Here is a tiny trained network, its code and every weight. The questions are about switching its units off for an input and a class, where a switched-off unit gives its printed mean instead of its output.

import numpy as np


def w(rows, s, z=0):
    codes = np.array(rows[::2]) - 128.0
    scale = np.full(codes.shape[1], s)
    scale[-1] = z or s
    return codes * scale


def norm(h):
    return h / np.sqrt((h * h).mean(-1, keepdims=True) + 1e-5)


def f(y):
    return np.maximum(y, 0)


def log_softmax(a):
    a = a - a.max(-1, keepdims=True)
    return a - np.log(np.exp(a).sum(-1, keepdims=True))


def net(x, mask):
    res = np.array(x, float).reshape(1, 7) / 4 @ E
    u = 0
    for l in range(2):
        y = f(norm(res) @ A[l][:, :-1].T + A[l][:, -1])
        res = res + np.where(mask[u : u + 13], y, B[l][:, -1]) @ B[l][:, :-1]
        u += 13
    return log_softmax(norm(res)[-1] @ U[:, :-1].T + U[:, -1])


A, B = {}, {}
E = w([
[123,186,52],'x0',
[130,128,128],'x1',
[169,136,41],'x2',
[128,129,127],'x3',
[128,128,128],'x4',
[254,189,141],'x5',
[127,130,128],'x6',
],0.0075)
A[0] = w([
[81,194,172,161],'0.n1',
[69,143,144,112],'0.n2',
[78,248,137,112],'0.n3',
[144,88,190,78],'0.n4',
[145,159,177,84],'0.n5',
[193,194,132,188],'0.n6',
[171,188,122,243],'0.n7',
[139,147,73,65],'0.n8',
[190,119,174,55],'0.n9',
[8,163,58,56],'0.n10',
[88,98,90,168],'0.n11',
[162,47,121,157],'0.n12',
[71,61,108,254],'0.n13',
],0.014,0.0031)
B[0] = w([
[247,20,150,193],'0.n1',
[135,24,128,179],'0.n2',
[137,1,46,208],'0.n3',
[101,156,135,188],'0.n4',
[70,201,79,175],'0.n5',
[68,5,162,254],'0.n6',
[78,75,184,244],'0.n7',
[92,157,32,178],'0.n8',
[71,161,169,187],'0.n9',
[126,168,84,244],'0.n10',
[138,229,154,197],'0.n11',
[138,18,72,178],'0.n12',
[232,133,100,243],'0.n13',
],0.0064,0.0067)
A[1] = w([
[69,213,179,184],'1.n1',
[115,141,214,182],'1.n2',
[244,108,75,106],'1.n3',
[143,51,100,103],'1.n4',
[155,172,140,91],'1.n5',
[49,132,123,2],'1.n6',
[180,171,142,78],'1.n7',
[97,245,61,168],'1.n8',
[68,174,224,207],'1.n9',
[119,44,29,134],'1.n10',
[45,50,96,90],'1.n11',
[124,83,93,80],'1.n12',
[138,2,140,38],'1.n13',
],0.0092,0.0041)
B[1] = w([
[68,118,2,142],'1.n1',
[110,174,138,172],'1.n2',
[204,96,170,187],'1.n3',
[138,96,95,204],'1.n4',
[162,120,99,128],'1.n5',
[142,81,103,128],'1.n6',
[154,94,122,129],'1.n7',
[58,100,246,164],'1.n8',
[99,194,28,170],'1.n9',
[158,200,155,255],'1.n10',
[190,112,182,198],'1.n11',
[181,164,113,166],'1.n12',
[132,90,134,228],'1.n13',
],0.0092,0.0084)
U = w([
[113,25,191,105],'0',
[238,131,64,54],'1',
[8,222,111,252],'2',
],0.014,0.0038)

Each question gives the input, the list of numbers given to net, and the class t.
The units are the neurons (one row each of A and B). Each row of codes is followed by its name. A weight is (code - 128) times the scale printed after its matrix; where a second scale follows, it is the last column's (A, B and U).
mask holds one flag per neuron, layer by layer. A switched-off neuron (its flag False) gives its mean, the last column of its row in B, instead of its output. The means were averaged over made-up inputs and are rounded, as every weight is.
A unit's drop is (log p(t) with every unit on - log p(t) with that unit switched off) / (log p(t) with every unit on - log p(t) with every unit switched off).
The circuit of an input: a set's keep is (log p(t) with only the set's units on - log p(t) with every unit switched off) / (log p(t) with every unit on - log p(t) with every unit switched off). Starting from the 12 units with the biggest drops (on a tie, the unit counted first), units are removed one at a time, each time the one whose removal leaves the highest keep (on an exact tie, the one counted first), for as long as the keep stays at least 0.8.
circuit, biggest first: the units of the circuit, biggest drop first
most important unit: the unit with the biggest drop
top k neurons: the k neurons with the biggest drops, biggest first
k most important neurons of layer l: the k neurons of layer l with the biggest drops, biggest first
drop when u is switched off: that unit's drop, to one decimal
input [3,3,-8,-7,0,7,-4], class 0: top 3 neurons : [0.n6 0.n1 0.n3]
input [5,2,-1,-5,-3,7,8], class 0: circuit, biggest first : [0.n6 0.n7]
input [3,6,0,-5,-8,8,3], class 0: circuit, biggest first : [0.n6 0.n7]
input [3,5,6,0,2,-6,0], class 2: most important unit : 1.n8
input [8,-3,4,3,3,-1,0], class 2: circuit, biggest first : [0.n1 1.n8]
input [1,-8,-5,8,-6,-7,2], class 1: circuit, biggest first : [0.n13 0.n6 0.n7 1.n8]
input [-6,-8,3,0,3,-8,-8], class 1: circuit, biggest first : [0.n13 0.n6 0.n7]
input [7,-6,-1,-8,-2,-8,2], class 1: 2 most important neurons of layer 0 : [0.n13 0.n2]
input [3,2,2,-2,8,-3,6], class 2: top 4 neurons : [0.n1 1.n8 0.n11 0.n10]
input [1,5,1,-6,-4,-2,1], class 2: 2 most important neurons of layer 1 : [1.n8 1.n4]
input [1,-1,5,3,-5,0,-2], class 2: top 2 neurons : [0.n3 0.n1]
input [3,-5,4,-3,7,-5,1], class 2: top 2 neurons : [1.n8 0.n1]
input [0,1,-4,7,-4,4,8], class 2: top 3 neurons : [0.n9 0.n13 0.n5]
input [-5,2,-1,6,7,3,1], class 2: most important neuron of layer 0 : [0.n3]
input [3,-7,-8,-7,6,-4,-1], class 1: drop when 0.n10 is switched off : 0.1
input [-8,5,4,2,7,-3,4], class 1: drop when 0.n13 is switched off : 0.2
input [8,2,-5,1,-2,5,-2], class 0: drop when 0.n6 is switched off : 0.2
